Below is a small trained network, with its code and all its weights. Each question gives an input and a target symbol and asks what happens when units are switched off, that is, made to give their printed mean instead of their output.

import numpy as np


def w(rows, s, z=0):
    codes = np.array(rows[::2]) - 128.0
    scale = np.full(codes.shape[1], s)
    scale[-1] = z or s
    return codes * scale


def f(y):
    return y / 2 * (1 + np.tanh(0.7978845608 * (y + 0.044715 * y**3)))


def softmax(a):
    e = np.exp(a - a.max(-1, keepdims=True))
    return e / e.sum(-1, keepdims=True)


def log_softmax(a):
    a = a - a.max(-1, keepdims=True)
    return a - np.log(np.exp(a).sum(-1, keepdims=True))


def net(x, mask):
    ids = ['ΠΣΦαγδεηθλμξτω'.index(c) for c in x.split()]
    T = len(ids)
    res = E[ids] + P[:T]
    u = 0
    for l in range(3):
        q, k, v = (res @ M[l].T for M in (Q, K, V))
        z = softmax(np.where(np.tri(T) > 0, q @ k.T / 2**0.5, -1e9)) @ v
        res = res + np.where(mask[u], z, O[l][:, -1]) @ O[l][:, :-1]
        u += 1
        y = f(res @ A[l][:, :-1].T + A[l][:, -1])
        res = res + np.where(mask[u : u + 4], y, B[l][:, -1]) @ B[l][:, :-1]
        u += 4
    return log_softmax(res[-1] @ U[:, :-1].T + U[:, -1])


Q, K, V, O, A, B = {}, {}, {}, {}, {}, {}
E = w([
[17,91,120,117],'Π',
[116,218,170,136],'Σ',
[118,191,128,122],'Φ',
[96,207,141,109],'α',
[110,214,131,126],'γ',
[134,166,107,118],'δ',
[168,84,163,150],'ε',
[148,152,94,116],'η',
[96,167,97,94],'θ',
[168,8,182,158],'λ',
[134,152,213,108],'μ',
[200,111,248,163],'ξ',
[105,121,58,189],'τ',
[243,169,196,92],'ω',
],0.012)
P = w([
[65,99,167,152],'0',
[68,114,180,168],'1',
[77,100,154,175],'2',
[105,89,83,165],'3',
[115,107,85,189],'4',
[133,118,73,199],'5',
[154,111,47,206],'6',
[169,110,22,212],'7',
[183,144,27,234],'8',
[201,147,9,238],'9',
[214,172,6,254],'10',
[205,189,56,244],'11',
[156,167,71,133],'12',
],0.0042)
Q[0] = w([
[148,135,195,17],'L0H0',
[131,103,253,28],'L0H0',
],0.0036)
K[0] = w([
[211,159,178,179],'L0H0',
[232,2,141,144],'L0H0',
],0.0048)
V[0] = w([
[220,107,184,199],'L0H0',
[242,251,182,166],'L0H0',
],0.003)
O[0] = w([
[124,1,99,164,251],'L0H0',
[104,92,43,181,1],'L0H0',
],0.0035,0.00069)
A[0] = w([
[63,64,4,182,253],'L0N0',
[96,234,10,188,250],'L0N1',
[38,255,125,132,202],'L0N2',
[231,166,220,120,217],'L0N3',
],0.0053,0.0033)
B[0] = w([
[70,233,235,253,253],'L0N0',
[58,137,54,176,242],'L0N1',
[4,94,31,135,182],'L0N2',
[237,161,16,116,179],'L0N3',
],0.006,0.0043)
Q[1] = w([
[214,117,87,3],'L1H0',
[96,142,121,213],'L1H0',
],0.0074)
K[1] = w([
[254,132,88,92],'L1H0',
[21,147,170,193],'L1H0',
],0.0098)
V[1] = w([
[204,93,165,37],'L1H0',
[131,174,96,3],'L1H0',
],0.0059)
O[1] = w([
[176,134,49,38,1],'L1H0',
[124,123,3,148,44],'L1H0',
],0.0075,0.0091)
A[1] = w([
[25,117,189,188,103],'L1N0',
[166,66,254,209,197],'L1N1',
[195,27,154,174,254],'L1N2',
[166,180,65,32,126],'L1N3',
],0.0052,0.0064)
B[1] = w([
[136,237,127,44,208],'L1N0',
[220,235,229,94,250],'L1N1',
[254,179,199,134,198],'L1N2',
[218,204,76,185,125],'L1N3',
],0.0047,0.014)
Q[2] = w([
[142,114,120,2],'L2H0',
[105,12,37,49],'L2H0',
],0.0089)
K[2] = w([
[15,118,111,115],'L2H0',
[64,66,162,3],'L2H0',
],0.0054)
V[2] = w([
[2,167,60,160],'L2H0',
[93,94,238,166],'L2H0',
],0.0084)
O[2] = w([
[57,253,143,208,2],'L2H0',
[66,85,223,206,220],'L2H0',
],0.0049,0.021)
A[2] = w([
[24,254,3,244,182],'L2N0',
[248,85,133,190,3],'L2N1',
[233,197,197,164,137],'L2N2',
[251,210,130,114,59],'L2N3',
],0.0047,0.0021)
B[2] = w([
[164,94,38,227,150],'L2N0',
[19,85,88,102,195],'L2N1',
[117,146,97,65,249],'L2N2',
[1,176,74,68,166],'L2N3',
],0.0074,0.012)
U = w([
[163,231,72,28,183],'Π',
[225,154,111,152,108],'Σ',
[186,125,124,153,71],'Φ',
[56,183,62,89,98],'α',
[86,227,224,126,121],'γ',
[167,133,95,165,71],'δ',
[107,91,133,73,128],'ε',
[102,101,96,183,148],'η',
[120,129,115,147,76],'θ',
[253,163,138,158,220],'λ',
[176,140,104,169,102],'μ',
[109,11,147,121,171],'ξ',
[79,132,116,126,3],'τ',
[68,123,99,146,87],'ω',
],0.0065,0.0059)

Each question gives the input, a string of symbols that net reads in full, and the target symbol t.
The units are the heads (2 rows each of Q, K, V and O) and the neurons (one row each of A and B). Each row of codes is followed by its name. A weight is (code - 128) times the scale printed after its matrix; where a second scale follows, it is the last column's (O, A, B and U).
mask holds one flag per unit, layer by layer, with each layer's heads first. A switched-off unit (its flag False) gives its mean, the last column of its rows in O or B, instead of its output. The means were averaged over made-up inputs and are rounded, as every weight is.
A unit's drop is (log p(t) with every unit on - log p(t) with that unit switched off) / (log p(t) with every unit on - log p(t) with every unit switched off).
The circuit of an input: a set's keep is (log p(t) with only the set's units on - log p(t) with every unit switched off) / (log p(t) with every unit on - log p(t) with every unit switched off). Starting from the 12 units with the biggest drops (on a tie, the unit counted first), units are removed one at a time, each time the one whose removal leaves the highest keep (on an exact tie, the one counted first), for as long as the keep stays at least 0.8.
circuit, biggest first: the units of the circuit, biggest drop first
most important unit: the unit with the biggest drop
top k neurons: the k neurons with the biggest drops, biggest first
top k neurons in layer l: the k neurons of layer l with the biggest drops, biggest first
input λ τ λ λ α λ ε θ, target ξ: circuit, biggest first => [L1N2, L2H0, L1N1, L0N2]
input λ τ α μ τ λ α δ Σ λ ω δ, target Π: circuit, biggest first => [L0N3, L1H0, L2H0]
input μ λ τ γ τ Σ α λ ω γ, target Π: circuit, biggest first => [L0N3, L2H0, L1H0]
input λ ε ε λ λ η, target ξ: top 3 neurons => [L1N1, L1N0, L1N2]
input τ τ η, target γ: circuit, biggest first => [L2H0, L1H0, L0N0]
input λ γ α δ η λ λ λ α, target ξ: circuit, biggest first => [L1N1, L1N2, L2H0, L0N2]
input Σ λ α Φ, target ξ: top 2 neurons in layer 0 => [L0N2, L0N1]
input ε λ τ λ λ Φ γ ω Σ, target Π: top 4 neurons => [L0N3, L1N3, L0N0, L0N1]
input Σ τ ε δ δ γ α ω α, target Π: circuit, biggest first => [L2H0, L0N3, L1H0]
input λ λ ξ ε τ δ, target γ: top 3 neurons => [L0N0, L0N1, L1N1]
input λ λ Φ τ δ λ γ τ δ τ η, target γ: top 3 neurons => [L0N0, L0N3, L0N1]
input λ μ τ δ η ω τ λ μ τ λ, target γ: most important unit => L1N1
input θ λ Σ, target ξ: circuit, biggest first => [L1N1, L1N2, L0N2, L2H0]
input δ λ λ ω τ ε λ λ λ θ τ ω, target Π: top 2 neurons => [L0N3, L2N3]
input γ λ τ λ λ λ δ, target ξ: top 3 neurons in layer 1 => [L1N2, L1N1, L1N0]
input Σ ω α λ Φ τ ω δ, target Π: top 3 neurons => [L1N3, L0N3, L0N0]
input τ τ τ τ Σ λ γ λ λ τ γ τ λ, target γ: top 2 neurons => [L0N0, L0N1]
input δ Σ λ λ Π γ τ ω λ τ ω Π, target Π: top 4 neurons => [L1N3, L0N3, L0N0, L1N0]
input Π Σ λ τ μ τ η Φ ω Φ λ θ ξ, target Π: circuit, biggest first => [L0N3, L1H0, L2H0, L2N3]
input λ ξ γ ω γ Σ α λ λ α τ, target γ: top 2 neurons in layer 0 => [L0N0, L0N3]
input λ μ τ δ, target γ: top 3 neurons in layer 0 => [L0N0, L0N3, L0N1]
input η λ λ δ λ θ ω τ, target Π: top neuron in layer 1 => [L1N3]
input Π τ λ Π λ γ γ, target ξ: top 4 neurons => [L1N1, L1N2, L0N2, L0N1]
input λ δ η Σ α λ ω γ τ, target Π: top 4 neurons => [L1N3, L0N3, L0N0, L0N2]
input λ λ Σ δ, target ξ: top 3 neurons => [L1N1, L1N2, L1N0]
input Π λ λ τ τ τ λ λ Π θ, target ξ: top 4 neurons => [L1N2, L1N1, L0N2, L0N1]
input ξ λ λ Φ λ γ, target ξ: top neuron => [L1N1]
input τ τ α γ λ γ λ λ Σ, target ξ: top neuron => [L1N2]
input λ λ γ τ τ τ λ λ λ θ η, target ξ: top 3 neurons => [L1N2, L1N1, L0N2]
